Below is a small trained network, with its code and all its weights. Each question gives an input and a target symbol and asks what happens when units are switched off, that is, made to give their printed mean instead of their output.

import numpy as np


def w(rows, s, z=0):
    codes = np.array(rows[::2]) - 128.0
    scale = np.full(codes.shape[1], s)
    scale[-1] = z or s
    return codes * scale


def norm(h):
    return h / np.sqrt((h * h).mean(-1, keepdims=True) + 1e-5)


def f(y):
    return np.maximum(y, 0)


def softmax(a):
    e = np.exp(a - a.max(-1, keepdims=True))
    return e / e.sum(-1, keepdims=True)


def log_softmax(a):
    a = a - a.max(-1, keepdims=True)
    return a - np.log(np.exp(a).sum(-1, keepdims=True))


def net(x, mask):
    ids = ['αβγδζλπστψω'.index(c) for c in x.split()]
    T = len(ids)
    res = E[ids] + P[:T]
    r = norm(res)
    for j in range(2):
        rows = slice(2 * j, 2 * j + 2)
        q, k, v = (r @ M[0][rows].T for M in (Q, K, V))
        z = softmax(np.where(np.tri(T) > 0, q @ k.T / 2**0.5, -1e9)) @ v
        o = O[0][rows]
        res = res + np.where(mask[j], z, o[:, -1]) @ o[:, :-1]
    y = f(norm(res) @ A[0][:, :-1].T + A[0][:, -1])
    res = res + np.where(mask[2:26], y, B[0][:, -1]) @ B[0][:, :-1]
    return log_softmax(norm(res)[-1] @ U[:, :-1].T + U[:, -1])


Q, K, V, O, A, B = {}, {}, {}, {}, {}, {}
E = w([
[180,99,129],'α',
[232,111,103],'β',
[229,154,168],'γ',
[162,147,96],'δ',
[221,110,79],'ζ',
[192,126,171],'λ',
[186,117,93],'π',
[191,124,110],'σ',
[130,253,130],'τ',
[235,247,98],'ψ',
[210,244,88],'ω',
],0.0063)
P = w([
[109,116,126],'0',
[173,98,164],'1',
[176,178,116],'2',
[191,132,4],'3',
[162,84,147],'4',
[140,155,118],'5',
],0.029)
Q[0] = w([
[243,76,183],'head 1',
[224,33,132],'head 1',
[160,34,102],'head 2',
[179,32,253],'head 2',
],0.0073)
K[0] = w([
[111,204,195],'head 1',
[103,219,156],'head 1',
[83,84,64],'head 2',
[9,105,151],'head 2',
],0.013)
V[0] = w([
[167,98,67],'head 1',
[27,112,52],'head 1',
[251,133,128],'head 2',
[73,170,86],'head 2',
],0.014)
O[0] = w([
[164,34,167,208],'head 1',
[237,167,155,2],'head 1',
[196,94,249,249],'head 2',
[197,56,49,91],'head 2',
],0.012,0.0066)
A[0] = w([
[121,169,79,116],'neuron 1',
[3,131,118,56],'neuron 2',
[107,162,223,98],'neuron 3',
[127,183,117,165],'neuron 4',
[171,156,240,114],'neuron 5',
[39,101,143,94],'neuron 6',
[153,114,154,69],'neuron 7',
[130,130,97,87],'neuron 8',
[115,168,62,111],'neuron 9',
[117,108,45,92],'neuron 10',
[121,158,134,48],'neuron 11',
[150,69,135,131],'neuron 12',
[61,86,154,76],'neuron 13',
[113,101,206,153],'neuron 14',
[166,40,140,107],'neuron 15',
[180,95,146,59],'neuron 16',
[123,63,192,117],'neuron 17',
[159,95,145,94],'neuron 18',
[46,114,170,2],'neuron 19',
[161,151,160,170],'neuron 20',
[119,120,196,154],'neuron 21',
[159,53,139,120],'neuron 22',
[204,211,117,129],'neuron 23',
[170,215,137,173],'neuron 24',
],0.016,0.0082)
B[0] = w([
[147,109,161,139],'neuron 1',
[241,176,85,155],'neuron 2',
[10,86,196,195],'neuron 3',
[148,101,164,138],'neuron 4',
[91,27,113,246],'neuron 5',
[87,254,86,160],'neuron 6',
[161,141,84,149],'neuron 7',
[146,92,110,132],'neuron 8',
[173,82,190,143],'neuron 9',
[90,82,156,159],'neuron 10',
[152,98,129,128],'neuron 11',
[92,205,104,198],'neuron 12',
[82,188,129,157],'neuron 13',
[199,91,182,226],'neuron 14',
[114,196,83,221],'neuron 15',
[121,166,42,171],'neuron 16',
[215,130,189,222],'neuron 17',
[126,172,70,170],'neuron 18',
[177,79,36,138],'neuron 19',
[134,85,78,197],'neuron 20',
[164,93,188,209],'neuron 21',
[65,241,93,213],'neuron 22',
[50,125,145,174],'neuron 23',
[56,113,203,171],'neuron 24',
],0.0095,0.011)
U = w([
[79,94,176,253],'α',
[191,117,170,168],'β',
[109,180,195,83],'γ',
[193,62,82,40],'δ',
[247,161,122,63],'ζ',
[161,253,205,8],'λ',
[91,166,123,136],'π',
[65,161,125,139],'σ',
[87,71,69,131],'τ',
[158,189,129,122],'ψ',
[98,168,115,166],'ω',
],0.016,0.0043)

Each question gives the input, a string of symbols that net reads in full, and the target symbol t.
The units are the heads (2 rows each of Q, K, V and O) and the neurons (one row each of A and B). Each row of codes is followed by its name. A weight is (code - 128) times the scale printed after its matrix; where a second scale follows, it is the last column's (O, A, B and U).
mask holds one flag per unit, heads first, then neurons. A switched-off unit (its flag False) gives its mean, the last column of its rows in O or B, instead of its output. The means were averaged over made-up inputs and are rounded, as every weight is.
A unit's drop is (log p(t) with every unit on - log p(t) with that unit switched off) / (log p(t) with every unit on - log p(t) with every unit switched off).
The circuit of an input: a set's keep is (log p(t) with only the set's units on - log p(t) with every unit switched off) / (log p(t) with every unit on - log p(t) with every unit switched off). Starting from the 12 units with the biggest drops (on a tie, the unit counted first), units are removed one at a time, each time the one whose removal leaves the highest keep (on an exact tie, the one counted first), for as long as the keep stays at least 0.8.
circuit, biggest first: the units of the circuit, biggest drop first
top k neurons: the k neurons with the biggest drops, biggest first
heads that matter: for each layer, one digit per head in row order, 1 if its drop is at least 0.15 and else 0, layers parted by /
drop when u is switched off: that unit's drop, to one decimal
input ζ τ ζ λ ω ω, target α: circuit, biggest first => neuron 5
input ζ δ α, target α: top 2 neurons => neuron 3; neuron 5
input ψ π α δ α ζ, target β: heads that matter => 01
input ω π δ, target α: heads that matter => 00
input τ ψ ψ σ δ, target δ: heads that matter => 11
input ζ λ π δ ω, target λ: heads that matter => 10
input γ ζ β, target α: heads that matter => 00
input τ τ ζ π π, target δ: heads that matter => 11
input γ λ π, target α: heads that matter => 01
input γ α ζ, target α: heads that matter => 00
input δ α λ ζ ω, target τ: heads that matter => 01
input π ψ β, target α: heads that matter => 01
input δ τ σ σ λ, target τ: drop when neuron 6 is switched off => 0.0
input δ τ α ζ σ, target τ: drop when head 2 is switched off => 2.4
input α ψ α π α τ, target α: drop when neuron 3 is switched off => 0.2
input ζ σ δ ζ π, target λ: top neuron => neuron 17
